Below are the code and all the weights of a small trained network. Each question names an input and a class and asks about switching units off, where a switched-off unit gives its printed mean instead of its output.

import numpy as np


def w(rows, s, z=0):
    codes = np.array(rows[::2]) - 128.0
    scale = np.full(codes.shape[1], s)
    scale[-1] = z or s
    return codes * scale


def f(y):
    return np.maximum(y, 0)


def log_softmax(a):
    a = a - a.max(-1, keepdims=True)
    return a - np.log(np.exp(a).sum(-1, keepdims=True))


def net(x, mask):
    res = np.array(x, float).reshape(1, 4) / 4 @ E
    y = f(res @ A[0][:, :-1].T + A[0][:, -1])
    res = res + np.where(mask, y, B[0][:, -1]) @ B[0][:, :-1]
    return log_softmax(res[-1] @ U[:, :-1].T + U[:, -1])


A, B = {}, {}
E = w([
[166,131,72,248,187,154,160,170,175],'x0',
[143,93,110,92,62,178,167,96,94],'x1',
[110,130,60,144,172,91,90,82,38],'x2',
[130,183,146,133,107,137,106,66,159],'x3',
],0.011)
A[0] = w([
[160,126,184,178,102,123,73,124,150,122],'N1',
[156,135,145,113,94,255,154,166,163,145],'N2',
[83,181,172,130,98,100,61,142,199,116],'N3',
[143,156,138,152,179,148,64,49,135,171],'N4',
[115,160,111,78,92,196,246,159,180,159],'N5',
[66,78,137,72,135,70,126,59,141,118],'N6',
[118,104,111,139,179,29,44,143,138,162],'N7',
[163,33,188,135,102,188,169,130,165,108],'N8',
[120,98,123,35,65,66,112,104,86,252],'N9',
[163,76,157,113,62,181,177,124,183,152],'N10',
[138,159,132,103,67,204,119,159,183,114],'N11',
[115,166,127,216,191,119,162,219,155,191],'N12',
[145,166,64,166,79,202,112,101,132,189],'N13',
[83,114,187,81,110,101,94,68,69,143],'N14',
],0.0089,0.0033)
B[0] = w([
[118,173,140,156,111,157,177,108,128,159],'N1',
[213,74,152,146,192,110,90,83,128,197],'N2',
[91,116,189,185,88,198,200,185,219,195],'N3',
[92,176,51,102,73,122,137,144,58,184],'N4',
[209,109,158,145,177,28,134,72,100,200],'N5',
[72,135,155,118,42,136,127,163,138,194],'N6',
[181,77,91,170,131,108,46,64,35,203],'N7',
[164,95,125,112,116,65,114,75,111,190],'N8',
[121,185,72,146,128,150,129,95,193,250],'N9',
[152,86,152,137,206,44,21,2,84,202],'N10',
[117,88,191,127,157,95,108,90,189,185],'N11',
[125,110,147,130,66,88,82,108,81,241],'N12',
[82,207,119,188,132,127,177,104,122,177],'N13',
[44,112,87,167,105,157,178,122,167,226],'N14',
],0.0089,0.011)
U = w([
[132,168,147,190,254,163,197,134,173,104],'0',
[51,131,114,103,78,231,205,196,166,49],'1',
[28,187,70,118,78,88,121,124,91,169],'2',
[214,70,114,89,202,67,31,96,69,201],'3',
[165,153,172,172,91,119,147,199,80,2],'4',
],0.0079,0.0011)

Each question gives the input, the list of numbers given to net, and the class t.
The units are the neurons (one row each of A and B). Each row of codes is followed by its name. A weight is (code - 128) times the scale printed after its matrix; where a second scale follows, it is the last column's (A, B and U).
mask holds one flag per neuron, in row order. A switched-off neuron (its flag False) gives its mean, the last column of its row in B, instead of its output. The means were averaged over made-up inputs and are rounded, as every weight is.
A unit's drop is (log p(t) with every unit on - log p(t) with that unit switched off) / (log p(t) with every unit on - log p(t) with every unit switched off).
The circuit of an input: a set's keep is (log p(t) with only the set's units on - log p(t) with every unit switched off) / (log p(t) with every unit on - log p(t) with every unit switched off). Starting from the 12 units with the biggest drops (on a tie, the unit counted first), units are removed one at a time, each time the one whose removal leaves the highest keep (on an exact tie, the one counted first), for as long as the keep stays at least 0.8.
circuit, biggest first: the units of the circuit, biggest drop first
most important unit: the unit with the biggest drop
top k neurons: the k neurons with the biggest drops, biggest first
drop when u is switched off: that unit's drop, to one decimal
input [5,2,-1,5], class 3: circuit, biggest first -> [N14]
input [5,-8,-1,3], class 2: circuit, biggest first -> [N12; N2]
input [-3,-8,-7,4], class 0: circuit, biggest first -> [N3; N6]
input [-8,-1,-6,6], class 0: circuit, biggest first -> [N10; N3; N12]
input [-4,-7,-4,1], class 1: circuit, biggest first -> [N3; N10]
input [1,-8,-2,5], class 4: circuit, biggest first -> [N3; N9; N12]
input [3,7,6,-4], class 0: circuit, biggest first -> [N12; N7]
input [8,-3,-1,-3], class 3: top 4 neurons -> [N12; N3; N14; N6]
input [-8,6,-4,5], class 3: top 3 neurons -> [N10; N5; N2]
input [-2,-3,5,-1], class 2: top 2 neurons -> [N10; N2]
input [-6,7,2,-6], class 2: top 2 neurons -> [N3; N10]
input [4,-6,-4,1], class 4: top 2 neurons -> [N12; N10]
input [-5,-1,-1,-2], class 1: drop when N12 is switched off -> 0.1
input [-4,-8,7,1], class 2: drop when N9 is switched off -> 0.0
input [8,2,7,0], class 2: most important unit -> N13
input [-8,-2,-7,0], class 0: drop when N12 is switched off -> 0.2
